Here is a tiny trained network, its code and every weight. The questions are about switching its units off for an input and a class, where a switched-off unit gives its printed mean instead of its output.

import numpy as np


def w(rows, s, z=0):
    codes = np.array(rows[::2]) - 128.0
    scale = np.full(codes.shape[1], s)
    scale[-1] = z or s
    return codes * scale


def f(y):
    return y / 2 * (1 + np.tanh(0.7978845608 * (y + 0.044715 * y**3)))


def log_softmax(a):
    a = a - a.max(-1, keepdims=True)
    return a - np.log(np.exp(a).sum(-1, keepdims=True))


def net(x, mask):
    res = np.array(x, float).reshape(1, 5) / 4 @ E
    y = f(res @ A[0][:, :-1].T + A[0][:, -1])
    res = res + np.where(mask, y, B[0][:, -1]) @ B[0][:, :-1]
    return log_softmax(res[-1] @ U[:, :-1].T + U[:, -1])


A, B = {}, {}
E = w([
[227,69,194,117],'x0',
[31,11,88,89],'x1',
[140,84,128,208],'x2',
[190,100,43,86],'x3',
[130,126,134,76],'x4',
],0.011)
A[0] = w([
[93,171,68,143,208],'neuron 0',
[58,115,138,165,122],'neuron 1',
[76,143,129,170,126],'neuron 2',
[151,118,167,35,204],'neuron 3',
[151,65,105,99,224],'neuron 4',
[146,46,57,169,222],'neuron 5',
[164,74,251,219,214],'neuron 6',
[195,176,137,95,137],'neuron 7',
[203,149,162,90,187],'neuron 8',
[97,181,155,49,239],'neuron 9',
[129,124,72,160,245],'neuron 10',
[126,216,112,143,128],'neuron 11',
[163,126,235,179,200],'neuron 12',
[130,177,121,147,83],'neuron 13',
[52,69,106,182,254],'neuron 14',
[113,176,122,156,133],'neuron 15',
[99,213,94,191,146],'neuron 16',
[171,66,151,172,90],'neuron 17',
[100,180,122,164,156],'neuron 18',
[100,155,119,160,231],'neuron 19',
[169,209,176,142,170],'neuron 20',
[93,96,231,172,166],'neuron 21',
[99,189,138,143,76],'neuron 22',
[70,141,75,83,2],'neuron 23',
[75,142,115,171,220],'neuron 24',
],0.014,0.0035)
B[0] = w([
[145,132,122,105,192],'neuron 0',
[179,177,184,100,178],'neuron 1',
[209,128,138,128,165],'neuron 2',
[131,149,75,166,202],'neuron 3',
[145,77,44,93,198],'neuron 4',
[64,38,85,78,209],'neuron 5',
[53,189,254,171,247],'neuron 6',
[121,191,151,168,212],'neuron 7',
[133,170,119,180,223],'neuron 8',
[74,192,63,115,199],'neuron 9',
[134,98,76,120,172],'neuron 10',
[142,103,120,107,192],'neuron 11',
[115,192,133,108,224],'neuron 12',
[149,106,130,138,157],'neuron 13',
[130,142,152,63,220],'neuron 14',
[179,85,111,96,161],'neuron 15',
[168,117,102,109,202],'neuron 16',
[100,129,158,116,184],'neuron 17',
[176,126,100,103,171],'neuron 18',
[193,110,108,82,166],'neuron 19',
[142,154,146,98,229],'neuron 20',
[133,181,176,140,198],'neuron 21',
[164,62,144,68,164],'neuron 22',
[119,149,146,124,185],'neuron 23',
[167,116,129,98,179],'neuron 24',
],0.0094,0.014)
U = w([
[175,72,198,197,3],'0',
[168,47,85,49,185],'1',
[147,255,235,114,162],'2',
[50,74,165,172,215],'3',
[133,102,254,190,31],'4',
[4,187,99,147,49],'5',
[183,168,88,191,88],'6',
],0.0095,0.005)

Each question gives the input, the list of numbers given to net, and the class t.
The units are the neurons (one row each of A and B). Each row of codes is followed by its name. A weight is (code - 128) times the scale printed after its matrix; where a second scale follows, it is the last column's (A, B and U).
mask holds one flag per neuron, in row order. A switched-off neuron (its flag False) gives its mean, the last column of its row in B, instead of its output. The means were averaged over made-up inputs and are rounded, as every weight is.
A unit's drop is (log p(t) with every unit on - log p(t) with that unit switched off) / (log p(t) with every unit on - log p(t) with every unit switched off).
The circuit of an input: a set's keep is (log p(t) with only the set's units on - log p(t) with every unit switched off) / (log p(t) with every unit on - log p(t) with every unit switched off). Starting from the 12 units with the biggest drops (on a tie, the unit counted first), units are removed one at a time, each time the one whose removal leaves the highest keep (on an exact tie, the one counted first), for as long as the keep stays at least 0.8.
circuit, biggest first: the units of the circuit, biggest drop first
unit that matters most: the unit with the biggest drop
top k neurons: the k neurons with the biggest drops, biggest first
drop when u is switched off: that unit's drop, to one decimal
input [8,-2,6,8,-2], class 3: unit that matters most => neuron 5
input [-2,-2,-4,6,1], class 6: circuit, biggest first => [neuron 6; neuron 5; neuron 14]
input [-4,-7,7,2,-2], class 6: circuit, biggest first => [neuron 14; neuron 16]
input [3,-2,3,6,4], class 1: top 2 neurons => [neuron 6; neuron 5]
input [-7,-2,-4,7,7], class 6: circuit, biggest first => [neuron 6; neuron 5]
input [4,2,-8,5,3], class 6: top 3 neurons => [neuron 6; neuron 3; neuron 5]
input [6,5,3,-2,4], class 4: top 2 neurons => [neuron 6; neuron 9]
input [2,4,-5,-5,3], class 5: top 2 neurons => [neuron 9; neuron 6]
input [8,1,-5,3,0], class 6: top 2 neurons => [neuron 3; neuron 4]
input [-7,-5,6,0,7], class 1: drop when neuron 8 is switched off => 0.0
input [3,-3,-5,5,0], class 6: drop when neuron 21 is switched off => 0.1
input [-8,8,1,-8,5], class 2: drop when neuron 1 is switched off => 0.2
